Below is a small trained network, with its code and all its weights. Each question gives an input and a class and asks what happens when units are switched off, that is, made to give their printed mean instead of their output.

import numpy as np


def w(rows, s, z=0):
    codes = np.array(rows[::2]) - 128.0
    scale = np.full(codes.shape[1], s)
    scale[-1] = z or s
    return codes * scale


def f(y):
    return y / 2 * (1 + np.tanh(0.7978845608 * (y + 0.044715 * y**3)))


def log_softmax(a):
    a = a - a.max(-1, keepdims=True)
    return a - np.log(np.exp(a).sum(-1, keepdims=True))


def net(x, mask):
    res = np.array(x, float).reshape(1, 3) / 4 @ E
    y = f(res @ A[0][:, :-1].T + A[0][:, -1])
    res = res + np.where(mask, y, B[0][:, -1]) @ B[0][:, :-1]
    return log_softmax(res[-1] @ U[:, :-1].T + U[:, -1])


A, B = {}, {}
E = w([
[201,29,110,120,77,6,79,91,110,122],'x0',
[218,74,102,170,135,195,160,175,143,147],'x1',
[115,107,194,243,136,89,127,84,154,93],'x2',
],0.014)
A[0] = w([
[162,56,76,142,89,54,92,197,71,111,185],'N0',
[205,101,22,66,144,230,182,191,97,202,186],'N1',
[193,75,109,173,76,149,103,132,165,105,107],'N2',
[150,79,201,175,79,136,124,139,104,168,243],'N3',
[210,61,137,131,156,127,146,67,156,133,144],'N4',
[115,151,160,84,97,77,65,85,123,92,1],'N5',
[63,231,172,163,200,207,176,193,130,113,207],'N6',
[128,158,94,140,179,159,166,170,101,125,138],'N7',
[173,132,192,178,171,158,172,121,225,121,107],'N8',
[159,132,173,188,141,168,174,99,123,103,110],'N9',
[127,164,121,163,127,190,172,149,146,166,142],'N10',
[47,255,160,81,146,173,133,104,85,156,139],'N11',
[125,73,123,107,115,15,89,92,106,152,132],'N12',
],0.01,0.005)
B[0] = w([
[199,190,121,201,146,147,85,46,111,91,230],'N0',
[144,94,2,52,137,82,179,160,16,107,243],'N1',
[145,176,92,104,171,154,68,161,209,122,186],'N2',
[161,131,83,160,162,83,57,133,112,165,186],'N3',
[181,167,101,136,160,158,63,123,140,123,189],'N4',
[87,158,145,174,78,185,127,106,162,103,174],'N5',
[12,163,176,103,71,76,117,88,166,227,252],'N6',
[75,110,132,121,88,91,201,134,135,116,171],'N7',
[106,143,44,48,145,142,106,161,113,122,177],'N8',
[144,139,87,70,95,117,100,156,130,134,165],'N9',
[59,126,174,113,75,135,183,87,141,153,182],'N10',
[77,139,34,85,140,124,83,108,212,174,222],'N11',
[117,107,188,184,58,57,71,67,57,63,235],'N12',
],0.0092,0.02)
U = w([
[60,181,161,142,101,148,142,116,255,190,153],'0',
[106,71,124,109,112,99,211,199,74,193,131],'1',
[169,110,248,235,117,90,93,56,91,113,120],'2',
[185,103,102,123,130,163,234,196,91,59,4],'3',
[115,161,129,123,95,120,71,96,116,117,89],'4',
[201,132,135,179,192,213,86,213,228,153,59],'5',
[189,129,44,149,142,82,97,134,103,125,254],'6',
],0.0091,0.0038)

Each question gives the input, the list of numbers given to net, and the class t.
The units are the neurons (one row each of A and B). Each row of codes is followed by its name. A weight is (code - 128) times the scale printed after its matrix; where a second scale follows, it is the last column's (A, B and U).
mask holds one flag per neuron, in row order. A switched-off neuron (its flag False) gives its mean, the last column of its row in B, instead of its output. The means were averaged over made-up inputs and are rounded, as every weight is.
A unit's drop is (log p(t) with every unit on - log p(t) with that unit switched off) / (log p(t) with every unit on - log p(t) with every unit switched off).
The circuit of an input: a set's keep is (log p(t) with only the set's units on - log p(t) with every unit switched off) / (log p(t) with every unit on - log p(t) with every unit switched off). Starting from the 12 units with the biggest drops (on a tie, the unit counted first), units are removed one at a time, each time the one whose removal leaves the highest keep (on an exact tie, the one counted first), for as long as the keep stays at least 0.8.
units of the circuit, in order: the units of the circuit, biggest drop first
unit that matters most: the unit with the biggest drop
top k neurons: the k neurons with the biggest drops, biggest first
drop when u is switched off: that unit's drop, to one decimal
input [1,-1,8], class 6: units of the circuit, in order -> N6
input [-2,-3,8], class 0: top 2 neurons -> N1, N12
input [3,0,-2], class 2: units of the circuit, in order -> N11, N1, N8
input [0,-3,2], class 2: top 3 neurons -> N1, N6, N11
input [2,8,6], class 5: units of the circuit, in order -> N1, N2
input [7,1,-3], class 2: top 3 neurons -> N12, N11, N0
input [-2,6,6], class 0: top 4 neurons -> N1, N10, N0, N12
input [-1,5,8], class 5: top 2 neurons -> N1, N12
input [-1,-5,-8], class 6: top 2 neurons -> N1, N11
input [0,1,-4], class 1: top 3 neurons -> N0, N4, N2
input [0,-2,7], class 6: top 3 neurons -> N6, N8, N12
input [1,3,-6], class 3: top 2 neurons -> N6, N11
input [3,8,7], class 5: top 2 neurons -> N1, N2
input [-7,8,-2], class 1: top neuron -> N1
input [-4,-4,-8], class 1: top 4 neurons -> N1, N0, N2, N5
input [1,0,6], class 6: top 2 neurons -> N6, N8
input [-7,6,-1], class 1: drop when N1 is switched off -> 1.7
input [-4,5,1], class 1: drop when N1 is switched off -> 0.2
input [-3,-3,2], class 0: drop when N10 is switched off -> 0.0
input [6,1,-2], class 2: drop when N12 is switched off -> 0.2
input [-2,6,1], class 1: unit that matters most -> N0
